The symbols move the elements like this.
z643 § z479
z643 % z620
z518 § z205
z518 % z518
z76 § z923
z76 % z170
z305 § z133
z305 % z431
z479 § z465
z479 % z928
z973 § z465
z973 % z367
z327 § z973
z327 % z465
z758 § z214
z758 % z208
z367 § z617
z367 % z907
z702 § z643
z702 % z479
z286 § z131
z286 % z258
z831 § z813
z831 % z813
z576 § z452
z576 % z305
z452 § z305
z452 % z133
z133 § z431
z133 % z973
z813 § z973
z813 % z947
z258 § z974
z258 % z923
z974 § z923
z974 % z958
z323 § z702
z323 % z643
z860 § z972
z860 % z323
z907 § z620
z907 % z860
z568 § z831
z568 % z813
z923 § z958
z923 % z758
z958 § z758
z958 % z214
z316 § z441
z316 % z518
z170 § z620
z170 % z974
z617 § z907
z617 % z620
z465 § z367
z465 % z305
z205 § z568
z205 % z958
z131 § z258
z131 % z441
z431 § z327
z431 % z973
z620 § z76
z620 % z972
z616 § z205
z616 % z286
z208 § z286
z208 % z76
z972 § z323
z972 % z702
z947 § z576
z947 % z576
z928 § z170
z928 % z258
z441 § z518
z441 % z568
z214 § z616
z214 % z208

Element, then a row for it; each showing differs a little:
z431
-2.73 0.59 1.79 -2.71 -3.69 6.57 0.84 0.31 -4.71 -1.72 1.27 1.93 -5.01 -6.66 -6.81 -1.96 -2.01 6.07 -0.49 3.31 -0.97 -4.44 -3.67 -0.29 -7.03 5.05 -5.24 5.94 0.84
z131
1.97 -4.72 -7.09 -3.21 4.89 -1.53 -0.45 -8.77 -1.01 4.43 -4.26 1.52 -0.83 5.51 -2.98 0.14 0.52 1.64 -2.96 -1.71 -5.95 5.68 3.26 -3.17 1.92 -6.60 -0.38 0.56 -4.50
z327
-1.42 -1.72 2.47 -3.31 -2.85 7.28 2.41 0.47 -5.11 -1.04 2.57 1.70 -4.88 -5.04 -5.56 -0.85 -1.41 5.88 -0.92 2.22 -1.69 -5.74 -1.69 -1.17 -5.81 5.85 -3.35 6.80 2.23
z643
5.60 -1.84 4.17 5.43 -2.68 -2.79 3.38 4.77 4.19 -2.53 4.48 -1.00 0.44 -0.70 7.06 1.37 1.02 -5.63 1.04 2.56 3.36 -3.32 2.21 -1.47 5.31 5.92 5.89 -2.56 1.49
z465
-1.39 -0.61 1.78 -1.77 -2.34 5.69 2.84 1.60 -4.51 -1.47 4.28 1.77 -5.46 -5.62 -5.05 -0.09 -1.47 6.14 -0.96 2.63 -0.65 -7.00 -1.89 -1.98 -4.25 6.26 -3.18 4.76 2.29
z643
6.60 -1.02 3.57 5.30 -3.20 -2.85 2.86 5.66 4.35 -2.44 4.98 -1.86 -0.56 -0.67 6.60 2.92 1.40 -6.09 -0.71 1.71 3.47 -4.84 2.43 -1.83 6.18 6.43 5.32 -3.71 2.56
z452
-6.36 5.05 3.42 -3.67 -2.17 4.60 -2.12 3.83 -2.37 -1.15 -1.08 1.75 -0.83 -5.63 -5.61 -1.68 -1.46 5.23 1.93 1.37 1.13 -3.30 -3.96 3.45 -8.30 0.65 -6.26 5.02 1.44
z131
1.99 -4.26 -7.99 -2.90 3.71 -1.43 0.18 -9.16 -1.64 4.41 -3.27 1.93 0.15 6.64 -2.29 -1.50 0.37 0.55 -3.71 -1.61 -5.88 6.31 2.81 -3.28 2.92 -4.68 0.02 0.86 -4.63
z465
-0.99 -1.43 2.14 -2.70 -3.50 6.83 1.89 2.12 -3.68 -1.03 4.21 1.90 -5.00 -5.57 -5.39 -0.50 -1.69 5.04 -0.84 3.53 -0.59 -7.57 -2.94 -1.75 -5.45 6.81 -2.97 4.55 2.29

Start, symbols taken left to right, then the element you end at.
Answer with the element's row, about right, then its name.
5.62 0.00 2.03 6.24 -2.04 -2.46 4.07 1.59 1.48 -2.12 5.56 -1.11 -0.50 0.31 5.83 2.75 1.40 -4.10 -1.35 2.93 3.56 -7.31 1.05 -3.26 6.75 6.51 5.69 -4.76 1.84
%: 4.60 -1.25 4.00 4.07 -2.19 -3.66 3.84 4.58 5.41 -2.28 5.77 -0.54 -0.72 0.15 7.47 1.02 -0.27 -6.00 -0.24 1.94 5.30 -3.88 1.65 -2.28 5.56 5.75 5.19 -3.79 2.86 z972
4.43 -3.52 2.87 4.58 -3.22 1.84 4.80 2.17 -0.35 -2.75 6.60 0.25 -3.16 -2.41 2.90 2.14 -0.42 -1.92 -1.33 3.74 2.26 -9.49 0.80 -4.32 2.37 9.04 5.00 -0.38 2.60
§ % %: 4.84 -1.85 3.42 4.30 -2.61 -2.75 3.38 5.36 3.50 -2.12 5.20 -1.50 -0.56 -1.09 8.07 1.67 -0.49 -6.68 -0.23 3.25 4.51 -3.20 0.30 -2.12 6.46 6.29 6.43 -3.98 2.05 z323
6.40 -2.04 2.53 5.47 -3.58 1.08 5.22 4.01 1.60 -2.05 5.64 -1.00 -3.14 -2.79 3.05 1.60 1.78 -3.68 -0.26 3.43 2.60 -6.12 1.35 -4.31 4.21 10.45 4.36 -0.68 2.54
% § §: 5.31 -2.22 3.96 4.91 -2.10 -0.83 4.48 5.40 3.88 -2.00 4.84 -0.62 0.64 -1.83 7.97 2.13 0.02 -6.47 0.32 3.63 2.84 -4.22 1.48 -1.10 5.30 6.87 6.31 -2.49 2.87 z323
-3.72 1.64 3.71 -2.73 -0.80 -2.22 -3.86 7.01 3.81 0.70 -5.06 0.33 4.24 -1.94 4.58 -1.57 -1.35 -1.05 4.10 -1.70 3.16 8.12 0.00 8.13 -1.57 -7.70 -1.37 2.02 0.73
% §: -3.23 -0.38 3.29 -3.30 -3.44 6.67 0.45 2.20 -2.79 -1.71 1.30 2.42 -5.15 -6.90 -5.22 -0.75 -0.85 5.60 -0.13 1.36 0.01 -3.81 -1.85 1.27 -6.75 4.15 -6.47 7.36 3.02 z973
4.56 0.00 3.31 4.97 -3.07 -2.88 2.91 5.24 4.12 -1.43 5.40 -0.93 -1.54 -1.86 6.95 1.01 0.19 -6.46 0.25 2.40 3.59 -2.67 1.77 -1.37 6.68 5.88 5.65 -3.08 2.17
§ § %: 3.33 4.69 -2.47 6.20 0.15 -4.53 2.38 -5.06 -1.74 -1.36 3.78 -3.49 -0.15 5.38 -1.02 2.57 3.09 -3.48 -0.80 -0.35 -0.12 -5.72 0.12 -5.18 5.66 4.05 5.38 -9.89 -1.25 z928
-4.99 1.76 1.89 -3.32 -0.18 -3.61 -3.46 6.86 6.20 0.92 -4.04 0.25 3.72 -1.04 4.38 -1.50 -1.03 -1.40 3.62 -3.01 3.35 7.84 -1.08 7.81 -2.13 -7.49 -1.28 1.27 0.06
§ % § §: -6.13 4.31 3.16 -2.80 -3.62 4.42 -2.24 3.17 -2.36 -2.92 -0.91 1.58 -1.46 -5.80 -4.98 -2.20 -1.24 5.97 2.14 0.45 0.62 -2.83 -5.26 4.23 -8.37 1.09 -5.82 4.60 1.26 z452
4.46 -1.33 3.42 5.45 -2.58 -0.13 3.80 3.55 1.80 -3.01 6.71 -1.24 -1.94 -2.16 5.50 2.83 0.43 -4.25 0.09 3.59 3.83 -7.28 1.18 -2.62 3.43 8.72 5.65 -3.45 2.12
% §: 2.76 4.35 -1.95 8.14 1.09 -5.96 1.74 -6.03 -0.41 -2.35 3.20 -1.99 1.44 5.10 -1.83 0.62 5.03 -4.06 -1.30 -1.01 0.54 -6.36 1.20 -3.13 3.53 2.60 3.72 -9.14 -1.97 z170
1.68 -4.59 -6.34 -3.06 4.20 -0.89 -0.86 -8.32 -2.11 5.10 -3.71 0.26 -0.33 5.92 -2.41 -0.03 -0.20 -0.48 -4.09 -2.83 -6.58 6.45 2.57 -2.70 2.61 -6.13 -0.28 1.00 -3.74
%: 3.39 -9.64 -3.93 -5.96 2.17 2.16 0.00 -1.63 0.23 4.92 -3.20 2.10 -1.59 0.32 2.03 0.51 -2.65 0.67 -3.32 -0.75 -5.51 9.25 3.46 -0.08 0.96 -4.92 -1.34 6.74 -0.67 z441
4.61 -0.95 2.75 4.79 -2.96 -2.35 3.55 5.31 3.99 -1.83 4.43 -1.57 0.36 -1.51 7.49 1.68 0.33 -6.13 0.04 1.90 4.68 -3.13 1.00 -1.13 5.31 6.16 5.02 -3.02 1.63
§: 5.57 -1.42 3.82 5.63 -2.26 -1.61 3.50 5.80 3.93 -2.68 5.30 -1.25 -0.38 -1.76 6.50 1.94 0.85 -5.35 0.57 3.20 4.37 -4.66 2.27 -1.47 5.77 7.55 5.51 -3.95 1.63 z643
3.05 -10.06 -4.97 -6.02 2.54 2.30 1.95 -3.00 -0.68 5.11 -3.19 2.69 -2.47 1.08 1.13 -0.97 -3.85 1.10 -4.19 0.43 -5.02 7.09 3.60 -1.60 3.05 -3.72 -1.03 7.25 -1.17
§ %: -1.04 4.11 -5.61 2.59 3.46 -4.42 -2.57 -8.89 -1.82 1.19 -3.32 -1.17 3.79 8.05 -4.70 -0.08 4.98 0.28 -0.56 -3.19 -1.14 1.13 0.59 -1.13 -0.31 -5.74 0.80 -6.36 -2.77 z958
1.08 2.17 -4.93 2.28 5.13 -3.74 -1.12 -9.14 -2.89 1.62 -1.11 -1.99 2.02 8.45 -4.05 1.63 3.49 0.24 -0.21 -3.02 -2.69 -0.84 0.62 -5.11 1.72 -4.23 1.82 -7.84 -2.56
§ § %: -1.05 6.46 -4.73 3.42 4.16 -3.98 -3.49 -8.83 -3.54 -0.39 -1.31 -2.16 3.28 6.22 -5.55 -0.27 4.85 -0.05 -0.67 -3.35 -2.40 -0.33 -1.55 -2.18 0.93 -4.39 0.12 -7.23 -3.36 z758
